Below are the code and all the weights of a small trained network. Each question names an input and a class and asks about switching units off, where a switched-off unit gives its printed mean instead of its output.

import numpy as np


def w(rows, s, z=0):
    codes = np.array(rows[::2]) - 128.0
    scale = np.full(codes.shape[1], s)
    scale[-1] = z or s
    return codes * scale


def f(y):
    return y / 2 * (1 + np.tanh(0.7978845608 * (y + 0.044715 * y**3)))


def log_softmax(a):
    a = a - a.max(-1, keepdims=True)
    return a - np.log(np.exp(a).sum(-1, keepdims=True))


def net(x, mask):
    res = np.array(x, float).reshape(1, 8) / 4 @ E
    y = f(res @ A[0][:, :-1].T + A[0][:, -1])
    res = res + np.where(mask, y, B[0][:, -1]) @ B[0][:, :-1]
    return log_softmax(res[-1] @ U[:, :-1].T + U[:, -1])


A, B = {}, {}
E = w([
[133,133,128,125,125],'x0',
[147,45,177,155,228],'x1',
[99,226,232,56,179],'x2',
[218,173,28,55,211],'x3',
[188,37,160,2,49],'x4',
[133,123,131,133,127],'x5',
[120,128,125,130,129],'x6',
[131,130,129,128,128],'x7',
],0.0041)
A[0] = w([
[136,105,127,108,117,31],'n1',
[85,185,86,210,178,77],'n2',
[95,108,190,166,82,80],'n3',
[118,120,137,131,128,16],'n4',
[114,118,143,138,127,24],'n5',
[113,21,168,127,255,98],'n6',
[96,109,207,173,67,87],'n7',
[184,155,71,83,175,90],'n8',
[118,131,129,122,132,3],'n9',
[93,196,64,94,52,54],'n10',
[93,160,111,189,159,50],'n11',
[168,152,55,70,185,95],'n12',
[99,109,198,171,76,80],'n13',
[95,115,153,141,99,75],'n14',
[123,36,28,169,96,63],'n15',
[114,119,141,138,125,24],'n16',
[94,185,201,57,166,73],'n17',
[128,75,135,54,99,82],'n18',
[154,148,106,113,138,29],'n19',
[114,193,210,66,160,72],'n20',
[145,71,143,50,91,70],'n21',
[98,208,85,96,42,96],'n22',
[100,113,153,147,114,39],'n23',
[146,64,147,39,80,75],'n24',
],0.0088,0.0051)
B[0] = w([
[191,146,93,146,157,70],'n1',
[163,208,188,184,203,208],'n2',
[117,130,87,72,180,159],'n3',
[202,135,74,114,157,56],'n4',
[200,135,73,104,159,61],'n5',
[246,105,169,60,48,252],'n6',
[99,116,89,61,196,194],'n7',
[94,106,89,70,193,199],'n8',
[215,134,69,132,156,52],'n9',
[238,91,149,96,108,155],'n10',
[186,204,125,145,166,125],'n11',
[76,114,87,61,197,221],'n12',
[112,119,89,71,192,170],'n13',
[140,123,94,96,151,106],'n14',
[113,87,2,226,86,229],'n15',
[193,139,72,108,156,60],'n16',
[132,90,30,220,95,188],'n17',
[144,193,143,161,153,172],'n18',
[171,137,70,103,167,73],'n19',
[131,90,27,216,92,189],'n20',
[148,206,149,175,171,187],'n21',
[210,81,166,74,92,197],'n22',
[173,136,75,96,166,79],'n23',
[130,238,161,186,169,222],'n24',
],0.026,0.0022)
U = w([
[188,232,147,189,202,99],'0',
[133,89,10,209,84,41],'1',
[105,113,68,23,220,65],'2',
[78,121,165,128,100,253],'3',
[254,102,166,72,72,80],'4',
[53,117,172,136,94,181],'5',
[66,127,170,128,98,185],'6',
[68,129,161,142,98,161],'7',
],0.0058,0.0043)

Each question gives the input, the list of numbers given to net, and the class t.
The units are the neurons (one row each of A and B). Each row of codes is followed by its name. A weight is (code - 128) times the scale printed after its matrix; where a second scale follows, it is the last column's (A, B and U).
mask holds one flag per neuron, in row order. A switched-off neuron (its flag False) gives its mean, the last column of its row in B, instead of its output. The means were averaged over made-up inputs and are rounded, as every weight is.
A unit's drop is (log p(t) with every unit on - log p(t) with that unit switched off) / (log p(t) with every unit on - log p(t) with every unit switched off).
The circuit of an input: a set's keep is (log p(t) with only the set's units on - log p(t) with every unit switched off) / (log p(t) with every unit on - log p(t) with every unit switched off). Starting from the 12 units with the biggest drops (on a tie, the unit counted first), units are removed one at a time, each time the one whose removal leaves the highest keep (on an exact tie, the one counted first), for as long as the keep stays at least 0.8.
circuit, biggest first: the units of the circuit, biggest drop first
most important unit: the unit with the biggest drop
k most important neurons: the k neurons with the biggest drops, biggest first
drop when u is switched off: that unit's drop, to one decimal
input [4,1,2,7,2,5,-6,4], class 2: 2 most important neurons => (n12; n8)
input [1,6,-7,-5,-8,3,-7,-5], class 0: most important unit => n2
input [-2,-8,3,7,-7,1,5,4], class 4: 2 most important neurons => (n22; n10)
input [-4,-8,8,2,7,-5,-6,6], class 1: 2 most important neurons => (n20; n17)
input [5,-8,-3,-1,0,-6,-4,4], class 4: circuit, biggest first => (n22; n10)
input [-6,7,-6,-7,-5,-3,4,6], class 2: circuit, biggest first => (n7; n13)
input [1,-8,8,-7,8,0,-3,-1], class 0: 3 most important neurons => (n24; n21; n18)
input [6,2,3,6,-2,1,-1,-4], class 2: 2 most important neurons => (n12; n8)
input [8,6,4,5,-8,-5,5,2], class 0: 2 most important neurons => (n2; n11)
input [3,6,8,6,8,-3,-6,-2], class 0: 4 most important neurons => (n24; n21; n18; n15)
input [-6,5,-2,-1,6,2,-1,5], class 0: circuit, biggest first => (n24; n21)
input [-7,8,7,5,3,0,-2,7], class 4: 2 most important neurons => (n6; n15)
input [6,0,-5,-8,-4,-6,3,-8], class 2: 3 most important neurons => (n7; n13; n3)
input [-1,-1,-8,-7,-8,-5,0,-5], class 0: circuit, biggest first => (n2)
input [-3,-8,3,6,-6,2,-4,5], class 4: 2 most important neurons => (n22; n10)
input [-4,6,7,-8,5,-2,1,-2], class 2: 4 most important neurons => (n7; n13; n3; n15)
input [-6,6,6,-7,-6,5,-2,-3], class 2: drop when n24 is switched off => 0.1
input [-4,1,8,0,4,5,-4,-3], class 1: drop when n20 is switched off => 0.4
input [4,-8,8,-5,-4,-4,7,3], class 1: drop when n17 is switched off => 0.6
input [-8,-3,8,-2,-7,2,2,5], class 1: circuit, biggest first => (n20)
